Each row has a name. Each piece below is followed by the name of the row it came from, unless a question asks for something else. Each question is about the rows just above it. Places in a row count from 1.

(27): [-1.52  0.35 -2.28  3.33  4.50 -2.34 -0.69  2.75 -1.21 -0.19  6.87 -4.51
  1.10 -0.20  3.34  4.82 -0.74  1.60  1.54 -1.03  3.11 -3.69 -6.27 -3.70
  8.38 -1.57 -1.64 -2.04  2.70  6.03 -1.14  2.91 -3.40  5.09  1.67 -8.78
  3.48 -4.44 -0.06]
(118): [-1.52  0.35 -2.28 -3.85  4.50 -2.34 -0.69  2.75 -1.21 -0.19  6.87 -4.51
  1.10 -0.20  3.34  4.82 -0.74  1.60  1.54 -1.03  3.11 -3.69 -6.27 -3.70
  8.04 -1.57 -1.64 -2.04  2.70  6.03 -1.14  2.91 -3.40  5.09  1.67 -8.78
  3.48 -4.44 -0.06]
(77): [-1.16  0.64 -2.21 -3.25  3.87 -2.32 -0.29  2.44 -1.24 -0.18  5.60 -3.32
  1.18  0.00  2.69  4.05 -0.26  1.41  1.14  1.13  2.90 -3.10 -5.14 -3.56
  7.41 -1.33 -1.47 -1.97  2.25  4.87 -1.20  2.59 -3.22  3.79  1.30 -7.23
  2.56 -3.58  0.05]
[-1.52  0.35 -2.28  3.33  4.50 -2.34 -0.69  2.75 -1.21 -0.19  6.87 -4.51
  1.10 -0.20  3.34  4.82 -0.74  1.60  1.54 -1.03  3.11 -3.69 -6.27 -3.70
  8.38 -1.57 -1.64 -2.04  2.70  6.03 -1.14  2.91 -3.40  5.09  1.67 -8.78
  3.48 -4.44 -0.06] is in which row? -> (27)
Where in the named rows is [1.14]? -> (77), 19

(134): [ 6.60 -0.87  7.95 -5.99 -4.38]
(111): [ 6.60 -0.87  7.96 -8.11  3.19]
(34): [ 6.62 -3.56 -2.36 -8.11  3.19]
(126): [ 6.61  7.94  0.95 -3.86 -1.64]
Row and place of [-5.99] in the named rows: -> (134), 4
Row and place of [-4.38] in the named rows: -> (134), 5
Row and place of [6.62] in the named rows: -> (34), 1
[-3.56] is at row and place -> (34), 2
Row and place of [7.95] in the named rows: -> (134), 3
[0.95] is at row and place -> (126), 3

(122): [-1.80  0.56  2.00 -1.80 -4.02]
(98): [-1.28  0.56 -1.79  1.64  4.88]
(12): [-8.04  1.65  4.89 -3.82 -5.36]
Row and place of [1.64] in the named rows: -> (98), 4
Row and place of [-3.82] in the named rows: -> (12), 4
[4.88] is at row and place -> (98), 5
[-1.79] is at row and place -> (98), 3
Where do [-1.28  0.56 -1.79  1.64  4.88] appear? -> (98)
[1.65] is at row and place -> (12), 2
Row and place of [4.89] in the named rows: -> (12), 3

(105): [-1.57 -1.95 -5.27  3.78  5.09  5.71 -4.30  2.41  0.86  0.36 -2.21  5.61
  4.39  5.72 -1.99 -6.89  5.31 -1.59 -2.13 -8.30  2.21 -1.95 -2.00  6.08
  4.06]
(39): [-0.30 -0.10  0.40 -3.73 -5.10 -5.61  3.69 -2.62 -1.66 -2.13  1.16 -5.18
 -5.20 -4.23 -0.10  1.29 -5.58 -1.35  0.78  1.40 -4.06 -0.12 -0.17 -4.73
 -4.78]
(108): [ 2.45 -1.95 -5.27  3.78  5.09 -0.88  0.85  2.41  0.86  0.36 -2.21  5.61
  4.39  5.72 -1.99 -1.86  5.31 -1.59 -0.44 -8.30  2.21 -1.95 -2.00  6.08
  4.06]
(114): [-4.50 -0.96 -2.12  0.27 -0.75 -1.22  0.20 -0.86  0.28  0.73  0.35 -0.03
 -1.34  0.03 -1.03 -1.85  0.84 -0.95  0.19 -3.12 -1.61 -0.90 -0.81 -0.01
  0.65]
(50): [-0.89 -1.77 -4.37  1.47  3.02  3.42 -1.70  0.84  0.75 -0.68 -1.43  4.08
  2.69  4.38 -1.98 -4.71  4.92 -1.02 -1.42 -5.49  1.82 -1.48 -1.11  4.74
  3.80]
(49): [-2.20 -1.61 -3.99 -6.05 -6.31 -5.53 -1.13 -3.22 -4.51 -4.40 -1.62 -6.93
  4.93 -6.86 -1.41 -4.93 -8.12 -3.24 -1.45 -5.74 -5.10 -1.85 -2.19 -7.12
 -7.62]
Row and place of [-0.89] in the named rows: -> (50), 1
Row and place of [-0.96] in the named rows: -> (114), 2
[-4.51] is at row and place -> (49), 9
Row and place of [-1.43] in the named rows: -> (50), 11
Row and place of [4.92] in the named rows: -> (50), 17

(40): [-0.29 -3.39 -2.62  1.13 -0.88  7.75  0.81  2.13  1.14 -2.99 -0.12 -0.30
  0.23  0.43  5.82 -3.03]
(135): [-0.81 -6.87 -7.61  2.26 -0.19 -2.08 -2.35 -0.47 -4.74  0.12  3.98 -0.12
 -0.23 -1.13 -1.74 -1.99]
(112): [ 1.45  2.29  3.40 -1.70 -0.44  7.35  1.15  0.90  0.21 -2.31 -0.38  0.02
  0.70  0.65  5.69 -0.48]
(38): [ 4.10 -4.54 -4.66 -2.52 -1.66 -1.04 -2.45 -0.46 -4.94  1.52  5.07  1.33
  2.12 -1.17 -1.63 -3.19]
(120): [ 3.04  1.52  2.73 -2.83 -1.30  9.36  0.74  0.90 -2.61 -2.84 -0.23  5.06
  1.75  0.48  6.82 -2.14]
(72): [ 1.35  0.28  0.49 -1.29 -0.47 -0.50 -0.74 -0.13  0.19  1.11  1.24  0.44
  0.58 -0.39 -0.75 -0.35]
[1.15] is at row and place -> (112), 7
Where in the named rows is [2.12]? -> (38), 13
Row and place of [5.07] in the named rows: -> (38), 11
Where in the named rows is [3.04]? -> (120), 1

(51): [-2.76 -3.79 -2.59  1.57  3.72 -0.18  3.77 -4.67 -4.52  3.09]
(26): [ 1.55 -1.82 -0.73 -2.40 -0.34  0.94  1.12 -1.35 -0.34 -0.75]
(185): [ 0.58  7.51 -1.02  0.08 -1.47 -2.71 -4.22 -3.33  0.14 -1.82]
(137): [-2.73  0.59  1.32  5.29  2.23 -1.52 -1.85  2.91  2.25 -4.38]
(71): [-0.46  0.56  0.30  0.37  0.04 -0.46  0.60  0.45  0.93  0.52]
(131): [ 1.92  3.92  1.79 -0.43 -1.13  0.32 -2.27  0.57 -0.02  0.50]
(43): [-1.72 -0.22 -5.90 -2.24  1.43 -0.92  1.22 -5.09 -0.43  2.07]
(85): [-3.40 -1.03 -0.34 -4.43 -3.84 -1.44  3.16  4.23 -2.67 -3.34]
(87): [-1.96 -2.87 -3.06  0.28  2.83 -0.69  3.44 -4.40 -3.10  3.80]
(150): [-3.12  0.15  0.13 -5.23 -3.85 -1.02  3.45  5.21 -4.34 -3.65]
Row and place of [-3.34] in the named rows: -> (85), 10
Where in the named rows is [0.30]? -> (71), 3
Row and place of [0.57] in the named rows: -> (131), 8
[-1.03] is at row and place -> (85), 2
[0.15] is at row and place -> (150), 2

